Look-ups in named tables: a row name and a column name give one cell, copied from the table.

sofu.tsv
	diz	defib	notefup	pibitun
tep	193	140	214	111
roga	185	144	217	103
fabe	115	226	215	82
zezi	126	211	215	34
sagivik	140	221	207	63
ramudef	141	187	213	111

pibitun of zezi = 34
pibitun of tep = 111
notefup of ramudef = 213
pibitun of sagivik = 63
notefup of roga = 217
defib of zezi = 211
diz of ramudef = 141
pibitun of roga = 103
diz of sagivik = 140
defib of sagivik = 221
notefup of fabe = 215
pibitun of ramudef = 111
diz of zezi = 126
defib of tep = 140
diz of roga = 185
diz of tep = 193
defib of ramudef = 187
notefup of tep = 214
notefup of sagivik = 207
Row with the largest defib: fabe

sim =
fields: lobeva, turevi, mip, pomotor, zot, tiz
sanibo: [-2.47, 5.73, 7.36, -1.86, 0.13, 5.36]
vip: [-0.80, -2.05, 5.62, 0.15, -0.99, -3.32]
losu: [-6.45, -3.54, -4.52, 0.24, 3.31, -2.28]
sofezov: [-1.44, 3.82, -1.14, 4.68, 5.97, 1.61]
torodi: [7.58, 2.56, -0.57, 4.76, 4.72, -6.11]

sanibo, mip -> 7.36
sanibo, pomotor -> -1.86
sofezov, pomotor -> 4.68
losu, tiz -> -2.28
torodi, zot -> 4.72
losu, turevi -> -3.54
sofezov, mip -> -1.14
sanibo, tiz -> 5.36
losu, mip -> -4.52
torodi, lobeva -> 7.58
torodi, pomotor -> 4.76
vip, turevi -> -2.05
torodi, mip -> -0.57
torodi, turevi -> 2.56
sanibo, turevi -> 5.73
losu, lobeva -> -6.45

geg:
,veguz,zeverom,mok,zopen,guruliv,kibi,lipudu,pon
benul,2.20,-7.17,6.31,-2.31,2.61,-1.70,4.39,3.25
suto,5.63,-6.22,-0.68,-2.76,7.68,-4.78,4.58,4.22
sitegis,-0.15,7.01,3.72,6.59,-0.53,4.27,-7.27,-5.16
satoza,-7.65,3.35,8.59,2.04,3.30,-4.30,8.49,-3.65

zeverom of satoza: 3.35
lipudu of suto: 4.58
pon of satoza: -3.65
pon of sitegis: -5.16
zopen of sitegis: 6.59
pon of benul: 3.25
guruliv of satoza: 3.30
mok of benul: 6.31
kibi of satoza: -4.30

maz =
         sinete   nubu  sudoza    vus  butivuf
rovema    22085  19899   48803  47650    83667
kefe      24572  20018   48858  45252    82411
dilepug   48565  51987   33553  36573    18696
lusu      24808  46319   46252  66185    49144
sibazim   45812  35860   36120  53348    26457
mir       58776  53406   41599  57561    12214
togem     55035  73543   34183  32480     4781
pak       53728  61200   32009  18027    16541
zesor     30933  16713   47080  41432    79130
fepudef   30555  66073   44958  45565    20755
sise      31244  15860   46747  39542    79076
zif       54316  74382   37537  51980     1161
gof       30413  15022   43606  35566    72338

zesor, butivuf => 79130
fepudef, sudoza => 44958
zif, vus => 51980
lusu, vus => 66185
rovema, sudoza => 48803
zesor, sinete => 30933
pak, nubu => 61200
zesor, sudoza => 47080
pak, butivuf => 16541
gof, nubu => 15022
togem, sudoza => 34183
mir, sudoza => 41599
rovema, vus => 47650
rovema, sinete => 22085
fepudef, nubu => 66073
zif, butivuf => 1161
mir, sinete => 58776
zesor, vus => 41432
lusu, sinete => 24808

zomokup:
          viv  notadaf    sog    tuk    lef   peka  modana  matimiz
pevefo  2.172    4.979  5.804  5.939  4.549  5.465   5.699    6.628
mudesi  7.724    6.997  5.952  6.676  6.983  6.567   7.009    5.076
zof     6.514    7.897  5.651  5.560  6.780  6.537   6.354    3.489

viv of zof = 6.514
modana of pevefo = 5.699
matimiz of mudesi = 5.076
peka of zof = 6.537
lef of zof = 6.780
notadaf of zof = 7.897
sog of pevefo = 5.804
notadaf of mudesi = 6.997
tuk of pevefo = 5.939
notadaf of pevefo = 4.979
viv of pevefo = 2.172
tuk of mudesi = 6.676
sog of mudesi = 5.952
lef of mudesi = 6.983
Which row has the largest sog? mudesi

deri:
columns: ziz, buk, gizape, dof, giko, gure
muv: [0.9, 0.6, 0.3, 0.6, 0.6, 0.6]
ruf: [0.7, 0.4, 0.6, 0.6, 0.5, 0.3]
merebod: [0.8, 0.1, 0.5, 0.6, 0.5, 0.5]

What is the giko of ruf in deri?
0.5
What is the dof of merebod in deri?
0.6
What is the ziz of muv in deri?
0.9
What is the ziz of ruf in deri?
0.7
What is the dof of muv in deri?
0.6
What is the gizape of merebod in deri?
0.5

kesapad
|  | lilog | kemu | vefefe | mita | val | ver |
|---|---|---|---|---|---|---|
| sope | 70 | 53 | 68 | 67 | 89 | 70 |
| fakizub | 46 | 43 | 26 | 35 | 46 | 74 |
| geloga | 44 | 61 | 23 | 25 | 28 | 72 |
| rogup | 31 | 61 | 95 | 35 | 20 | 24 |
| sulir | 75 | 63 | 78 | 87 | 82 | 41 |
| ral | 84 | 39 | 89 | 78 | 80 | 50 |
| parop | 39 | 17 | 50 | 51 | 24 | 89 |

lilog of geloga: 44
mita of sulir: 87
lilog of rogup: 31
mita of parop: 51
val of geloga: 28
val of fakizub: 46
mita of rogup: 35
Which row has the largest lilog? ral

reb
cols = fibu, bof, lipumom, dadiro, zedozet, bikoded, debimi, madurez, rebo
tefe: [45, 111, 184, 88, 144, 151, 154, 109, 1]
mibibal: [201, 106, 87, 57, 159, 49, 82, 83, 143]
zef: [170, 187, 176, 134, 144, 186, 140, 74, 143]
negi: [102, 62, 88, 143, 91, 81, 75, 68, 127]
rog: [61, 90, 69, 155, 124, 102, 77, 125, 108]
teg: [54, 96, 67, 151, 125, 105, 86, 130, 111]
deleb: [96, 58, 84, 163, 105, 87, 60, 83, 108]
foz: [208, 120, 95, 54, 169, 47, 81, 110, 142]
dat: [110, 47, 89, 192, 164, 97, 30, 126, 56]
norigo: [142, 146, 149, 125, 101, 138, 161, 137, 149]
kazibir: [85, 97, 123, 105, 106, 170, 173, 137, 86]
fopasad: [63, 103, 102, 121, 120, 131, 161, 140, 119]
nup: [127, 101, 126, 108, 91, 189, 177, 133, 110]
kop: [52, 103, 58, 158, 137, 117, 52, 145, 86]

lipumom of foz = 95
zedozet of deleb = 105
lipumom of norigo = 149
debimi of kazibir = 173
bikoded of rog = 102
lipumom of fopasad = 102
lipumom of kop = 58
madurez of kazibir = 137
bof of mibibal = 106
bof of norigo = 146
Which row has the largest bof? zef

Table lik
columns: beneg, nukeg, pabo, namogib, mel, mupu, gel, pepoze
duk: [50244, 4328, 74386, 71762, 60071, 20169, 79197, 31032]
bop: [49179, 71664, 10753, 54928, 72137, 17524, 24168, 93269]
zaguz: [53770, 3815, 71862, 74497, 67522, 18618, 72006, 30865]
zal: [59687, 57691, 52203, 41830, 33557, 87123, 46347, 8972]
mobet: [65101, 54097, 54287, 42308, 22621, 87778, 42761, 12101]
tomo: [47392, 8585, 73240, 68058, 58863, 19643, 77368, 29961]

What is the namogib of zaguz in lik? 74497
What is the nukeg of zaguz in lik? 3815
What is the mel of zaguz in lik? 67522
What is the pepoze of zaguz in lik? 30865
What is the pabo of zaguz in lik? 71862
What is the gel of mobet in lik? 42761
What is the gel of zaguz in lik? 72006
What is the gel of tomo in lik? 77368
What is the pepoze of tomo in lik? 29961
What is the nukeg of zal in lik? 57691
What is the beneg of zaguz in lik? 53770
What is the beneg of duk in lik? 50244
What is the beneg of bop in lik? 49179
What is the pabo of bop in lik? 10753
What is the nukeg of mobet in lik? 54097
What is the pabo of tomo in lik? 73240
What is the nukeg of tomo in lik? 8585

